Rows, each with roughly how far along a hidden order it lies (0 to 9)
[-30.7 -28.2   3.4  -8.6  -6.8  -4.8   1.2  -7.6 -28.2 -12.8  10.3 -17.8
 -19.6  -3.3  -8.4   1.7  -5.8 -10.7 -15.5  -1.2  -1.2 -16.8  -9.8   1.0
  -0.2   0.1]
6
[-18.3  -1.1  -6.9  -1.9  -2.7   0.8 -12.7   2.0  -0.1   6.4   4.2 -18.5
 -28.6 -22.1   6.9  -7.1   3.2  -5.5 -18.7 -30.4  -8.0 -13.0  -6.1   8.3
  -7.6   4.4]
9
[ 25.7 -76.4  17.8  38.9  13.4 -17.3  10.5  -1.9  43.4  -3.7  -0.9   8.5
  18.1 -13.8  -3.6  11.5   5.7  23.5  11.5  28.8  -5.3  46.6  15.7  14.8
  -0.2  13.0]
5
[  2.3 -48.5   7.4   8.0   1.3 -18.8   7.4   2.7 -10.6  -6.6   5.0  -2.6
  -4.3   0.7  -5.7  12.3  -1.5   0.7  -1.4  27.3  -0.7  16.7   4.2   7.5
  -4.2  10.2]
6
[ 17.1 -72.0  18.6  36.4   8.2 -20.8  11.5   2.1  -3.4 -13.7   4.6  -0.2
  14.5   4.1 -14.3  15.9  -2.4   6.6   8.4  45.5   1.6  28.3   9.8  -1.5
  -4.3  10.0]
4
[-16.0 -57.1  18.4 -10.8  -4.6  -5.4  15.3 -15.2 -26.5 -18.9   3.9 -11.3
  -2.8  12.1  -9.9   9.3  -1.7 -10.1  -0.9  17.8   4.8   2.9  -0.7 -13.8
   2.6  -5.6]
3
[-29.9 -52.8  16.4 -16.0  -8.7  -7.6  10.8 -14.4 -21.8 -23.5  14.2 -17.2
 -17.9   4.7 -15.5   5.9  -6.2 -11.7 -13.2  11.4   1.5 -11.5  -5.2  -2.7
   6.6  -0.6]
4
[ -1.6 -71.4  29.3  -1.3  -0.9 -12.5  21.9  -7.7 -22.4 -12.9   2.3  -4.4
   4.3  19.0 -10.7  15.3   0.9  -5.8   6.8  35.8   7.2  20.5   9.8  -6.3
  -2.1  -0.2]
2
[-12.1 -60.0  22.3 -17.6  -4.7   0.5  16.8 -13.8 -25.6 -23.7   4.9  -9.9
  -3.3  13.4 -15.0   7.1   0.6 -10.0  -3.3  16.5   5.8   5.3   2.3 -21.5
   4.3  -3.4]
1
[ -4.6 -68.9  25.5 -16.0  -1.0  -1.2  21.5 -14.7 -34.8 -17.9  -2.1  -8.4
   5.4  18.3  -9.9  15.0   7.5  -7.7   2.2  20.6  10.4  17.4   6.7 -20.7
   0.3  -7.8]
0
[ 21.0 -37.6   9.6  47.8  15.6 -16.6   5.8  -0.1  44.0   7.7  -7.3  10.6
  19.3 -18.4   3.3  10.7   2.2  24.1  13.9  19.9  -6.7  39.5  14.1  14.9
  -3.9  13.5]
7
